Below is a small trained network, with its code and all its weights. Each question gives an input and a class and asks what happens when units are switched off, that is, made to give their printed mean instead of their output.

import numpy as np


def w(rows, s, z=0):
    codes = np.array(rows[::2]) - 128.0
    scale = np.full(codes.shape[1], s)
    scale[-1] = z or s
    return codes * scale


def f(y):
    return np.maximum(y, 0)


def log_softmax(a):
    a = a - a.max(-1, keepdims=True)
    return a - np.log(np.exp(a).sum(-1, keepdims=True))


def net(x, mask):
    res = np.array(x, float).reshape(1, 6) / 4 @ E
    y = f(res @ A[0][:, :-1].T + A[0][:, -1])
    res = res + np.where(mask, y, B[0][:, -1]) @ B[0][:, :-1]
    return log_softmax(res[-1] @ U[:, :-1].T + U[:, -1])


A, B = {}, {}
E = w([
[158,3,127],'x0',
[239,149,125],'x1',
[116,127,2],'x2',
[128,127,130],'x3',
[129,129,127],'x4',
[128,127,130],'x5',
],0.0079)
A[0] = w([
[173,92,100,199],'N0',
[127,109,121,254],'N1',
[129,108,209,120],'N2',
[37,93,142,84],'N3',
[240,117,137,116],'N4',
[131,134,222,71],'N5',
[110,189,141,74],'N6',
[200,138,113,104],'N7',
[223,127,123,93],'N8',
[88,198,129,79],'N9',
[126,64,118,83],'N10',
[146,138,62,204],'N11',
[86,6,130,114],'N12',
[160,134,171,118],'N13',
[142,48,143,82],'N14',
[199,58,117,180],'N15',
[152,59,94,145],'N16',
[137,78,133,88],'N17',
[138,51,122,99],'N18',
[223,130,137,89],'N19',
[123,125,22,63],'N20',
[80,93,78,161],'N21',
[54,93,141,79],'N22',
[138,61,109,76],'N23',
[95,196,126,93],'N24',
[196,146,117,73],'N25',
[125,66,144,94],'N26',
[147,115,132,223],'N27',
[172,139,123,223],'N28',
[105,204,89,161],'N29',
[69,108,158,90],'N30',
],0.014,0.0099)
B[0] = w([
[126,135,168,222],'N0',
[89,161,238,254],'N1',
[143,29,146,183],'N2',
[68,181,39,166],'N3',
[93,162,89,204],'N4',
[164,2,109,172],'N5',
[187,129,103,152],'N6',
[35,101,33,168],'N7',
[102,153,88,179],'N8',
[189,161,86,163],'N9',
[177,139,122,156],'N10',
[124,35,192,227],'N11',
[147,209,119,208],'N12',
[110,76,119,162],'N13',
[156,160,88,169],'N14',
[136,173,150,236],'N15',
[150,150,143,200],'N16',
[170,156,91,149],'N17',
[183,155,113,174],'N18',
[87,124,68,177],'N19',
[163,10,128,182],'N20',
[100,106,170,200],'N21',
[81,138,61,155],'N22',
[182,115,105,159],'N23',
[196,193,103,166],'N24',
[104,128,56,153],'N25',
[146,138,118,158],'N26',
[103,187,158,224],'N27',
[79,149,175,227],'N28',
[163,148,163,207],'N29',
[88,121,96,152],'N30',
],0.0085,0.01)
U = w([
[250,178,95,118],'0',
[113,143,178,181],'1',
[61,134,55,99],'2',
[118,147,189,134],'3',
[119,144,183,134],'4',
[168,40,128,177],'5',
[144,116,129,4],'6',
],0.017,0.011)

Each question gives the input, the list of numbers given to net, and the class t.
The units are the neurons (one row each of A and B). Each row of codes is followed by its name. A weight is (code - 128) times the scale printed after its matrix; where a second scale follows, it is the last column's (A, B and U).
mask holds one flag per neuron, in row order. A switched-off neuron (its flag False) gives its mean, the last column of its row in B, instead of its output. The means were averaged over made-up inputs and are rounded, as every weight is.
A unit's drop is (log p(t) with every unit on - log p(t) with that unit switched off) / (log p(t) with every unit on - log p(t) with every unit switched off).
The circuit of an input: a set's keep is (log p(t) with only the set's units on - log p(t) with every unit switched off) / (log p(t) with every unit on - log p(t) with every unit switched off). Starting from the 12 units with the biggest drops (on a tie, the unit counted first), units are removed one at a time, each time the one whose removal leaves the highest keep (on an exact tie, the one counted first), for as long as the keep stays at least 0.8.
units of the circuit, in order: the units of the circuit, biggest drop first
unit that matters most: the unit with the biggest drop
top k neurons: the k neurons with the biggest drops, biggest first
drop when u is switched off: that unit's drop, to one decimal
input [7,6,7,3,1,8], class 1: unit that matters most => N11
input [6,-6,6,-2,-3,0], class 0: units of the circuit, in order => [N12, N18]
input [-2,-7,-2,-1,6,6], class 2: units of the circuit, in order => [N3, N22]
input [8,-4,8,-2,-3,-4], class 0: top 2 neurons => [N12, N18]
input [-5,8,3,0,-6,-2], class 2: units of the circuit, in order => [N7, N19]
input [-2,-5,7,-1,1,4], class 5: units of the circuit, in order => [N20, N11]
input [-6,4,8,-5,-4,-5], class 5: units of the circuit, in order => [N20, N11]
input [-4,8,8,-5,5,-5], class 2: top 2 neurons => [N7, N25]
input [-3,6,7,-2,3,-4], class 5: top 3 neurons => [N20, N11, N12]
input [3,0,8,-3,6,-3], class 5: top 2 neurons => [N20, N11]
input [-7,2,6,-1,5,5], class 0: top 3 neurons => [N24, N9, N29]
input [1,7,-8,-3,6,6], class 5: drop when N15 is switched off => -0.1
input [-4,8,2,-2,3,3], class 2: drop when N2 is switched off => 0.0
input [-2,-5,8,-5,6,6], class 5: unit that matters most => N20
input [3,7,-7,-2,-7,5], class 2: drop when N25 is switched off => 0.1
input [-5,-2,7,2,1,2], class 5: drop when N11 is switched off => 0.2
